Below are the code and all the weights of a small trained network. Each question names an input and a class and asks about switching units off, where a switched-off unit gives its printed mean instead of its output.

import numpy as np


def w(rows, s, z=0):
    codes = np.array(rows[::2]) - 128.0
    scale = np.full(codes.shape[1], s)
    scale[-1] = z or s
    return codes * scale


def norm(h):
    return h / np.sqrt((h * h).mean(-1, keepdims=True) + 1e-5)


def f(y):
    return np.maximum(y, 0)


def log_softmax(a):
    a = a - a.max(-1, keepdims=True)
    return a - np.log(np.exp(a).sum(-1, keepdims=True))


def net(x, mask):
    res = np.array(x, float).reshape(1, 6) / 4 @ E
    u = 0
    for l in range(2):
        y = f(norm(res) @ A[l][:, :-1].T + A[l][:, -1])
        res = res + np.where(mask[u : u + 5], y, B[l][:, -1]) @ B[l][:, :-1]
        u += 5
    return log_softmax(norm(res)[-1] @ U[:, :-1].T + U[:, -1])


A, B = {}, {}
E = w([
[137,136,62,71,193,211,154,254,182,132],'x0',
[91,186,117,246,150,187,140,143,70,142],'x1',
[132,122,65,167,46,91,103,241,127,58],'x2',
[243,100,237,193,158,64,213,213,145,151],'x3',
[132,121,121,134,133,130,121,122,136,126],'x4',
[131,123,131,123,130,129,127,131,110,129],'x5',
],0.0085)
A[0] = w([
[138,118,55,173,29,77,90,192,99,43,61],'0.n1',
[96,182,135,254,137,170,105,150,74,150,19],'0.n2',
[75,206,121,230,137,165,127,147,109,128,1],'0.n3',
[157,93,159,12,86,47,82,128,192,103,8],'0.n4',
[91,125,137,185,39,79,107,55,150,141,195],'0.n5',
],0.0083,0.0065)
B[0] = w([
[35,153,226,156,90,138,124,148,255,149,235],'0.n1',
[168,19,100,72,25,172,199,43,149,113,184],'0.n2',
[163,30,52,91,99,179,171,106,141,176,169],'0.n3',
[145,25,33,170,37,247,243,34,84,157,201],'0.n4',
[158,154,148,102,233,99,116,184,40,41,254],'0.n5',
],0.0086,0.0071)
A[1] = w([
[73,155,61,68,150,194,65,163,130,136,166],'1.n1',
[254,98,176,191,141,72,188,201,180,228,6],'1.n2',
[150,140,83,75,204,207,170,225,202,160,2],'1.n3',
[117,148,184,74,229,154,139,30,120,249,50],'1.n4',
[128,165,121,229,102,184,138,117,81,169,23],'1.n5',
],0.0095,0.0033)
B[1] = w([
[175,191,118,111,208,109,118,94,100,190,226],'1.n1',
[49,191,40,56,179,183,47,58,108,165,255],'1.n2',
[189,89,201,188,93,36,143,113,61,46,252],'1.n3',
[96,127,138,178,48,125,135,246,215,130,242],'1.n4',
[170,64,86,103,96,152,170,124,142,150,146],'1.n5',
],0.011,0.0084)
U = w([
[154,5,70,93,82,178,194,77,118,138,168],'0',
[76,234,74,69,206,138,36,101,92,141,17],'1',
[175,131,202,169,161,34,109,122,47,43,255],'2',
[60,144,157,171,73,126,109,222,237,131,106],'3',
],0.014,0.0021)

Each question gives the input, the list of numbers given to net, and the class t.
The units are the neurons (one row each of A and B). Each row of codes is followed by its name. A weight is (code - 128) times the scale printed after its matrix; where a second scale follows, it is the last column's (A, B and U).
mask holds one flag per neuron, layer by layer. A switched-off neuron (its flag False) gives its mean, the last column of its row in B, instead of its output. The means were averaged over made-up inputs and are rounded, as every weight is.
A unit's drop is (log p(t) with every unit on - log p(t) with that unit switched off) / (log p(t) with every unit on - log p(t) with every unit switched off).
The circuit of an input: a set's keep is (log p(t) with only the set's units on - log p(t) with every unit switched off) / (log p(t) with every unit on - log p(t) with every unit switched off). Starting from all 10 units, units are removed one at a time, each time the one whose removal leaves the highest keep (on an exact tie, the one counted first), for as long as the keep stays at least 0.8.
circuit, biggest first: the units of the circuit, biggest drop first
k most important neurons: the k neurons with the biggest drops, biggest first
k most important neurons of layer l: the k neurons of layer l with the biggest drops, biggest first
drop of u: that unit's drop, to one decimal
input [-7,5,-7,-6,1,5], class 2: 2 most important neurons of layer 0 : [0.n5; 0.n1]
input [-1,-3,6,4,-6,-7], class 3: circuit, biggest first : [0.n1]
input [6,-7,4,8,-6,-7], class 1: 2 most important neurons of layer 0 : [0.n2; 0.n3]
input [-5,7,8,-1,-2,0], class 3: 2 most important neurons : [0.n1; 0.n4]
input [-6,6,2,-4,8,3], class 0: 2 most important neurons : [0.n2; 0.n3]
input [7,-3,5,7,6,3], class 1: 2 most important neurons of layer 1 : [1.n2; 1.n4]
input [8,4,-2,8,7,3], class 1: 2 most important neurons : [1.n2; 0.n5]
input [-4,-5,6,1,0,1], class 3: 3 most important neurons : [0.n1; 1.n3; 0.n2]
input [2,-6,-8,-1,6,6], class 3: 2 most important neurons : [1.n4; 0.n2]
input [5,-4,4,2,2,-2], class 2: 2 most important neurons : [1.n3; 0.n2]
input [8,-4,-7,6,7,8], class 2: 2 most important neurons : [1.n3; 0.n1]
input [-2,-8,-7,6,2,-1], class 0: 2 most important neurons : [0.n4; 0.n1]
input [0,8,-8,6,-7,3], class 0: 3 most important neurons : [0.n2; 1.n5; 0.n1]
input [-4,3,5,3,-5,2], class 3: 2 most important neurons : [0.n1; 1.n3]
input [-7,-4,8,-2,-5,-5], class 3: 4 most important neurons : [0.n1; 1.n3; 1.n1; 0.n4]
input [8,5,-3,-7,-1,-3], class 2: 3 most important neurons : [1.n3; 1.n2; 0.n4]
input [7,-5,6,0,2,3], class 2: 2 most important neurons of layer 1 : [1.n3; 1.n4]
input [-5,7,0,-7,-4,-3], class 0: most important neuron : [0.n2]
input [4,-7,7,1,-3,1], class 0: 2 most important neurons : [0.n4; 1.n4]
input [-7,-6,-7,7,-2,6], class 1: 2 most important neurons of layer 0 : [0.n2; 0.n1]
input [-2,4,4,3,7,0], class 0: most important neuron of layer 1 : [1.n4]
input [8,-6,6,6,4,-5], class 2: 2 most important neurons of layer 0 : [0.n2; 0.n3]
input [-3,8,-1,-7,8,5], class 0: 2 most important neurons of layer 0 : [0.n2; 0.n3]
input [-6,1,5,8,2,0], class 1: drop of 1.n2 : 0.8
input [4,2,0,7,-4,8], class 1: drop of 1.n2 : 1.6
input [-3,-4,7,3,-2,3], class 3: drop of 0.n5 : 0.0
input [1,-4,-8,0,-3,-3], class 3: drop of 1.n4 : 0.8
input [3,-2,-1,-1,0,4], class 2: most important neuron of layer 0 : [0.n2]
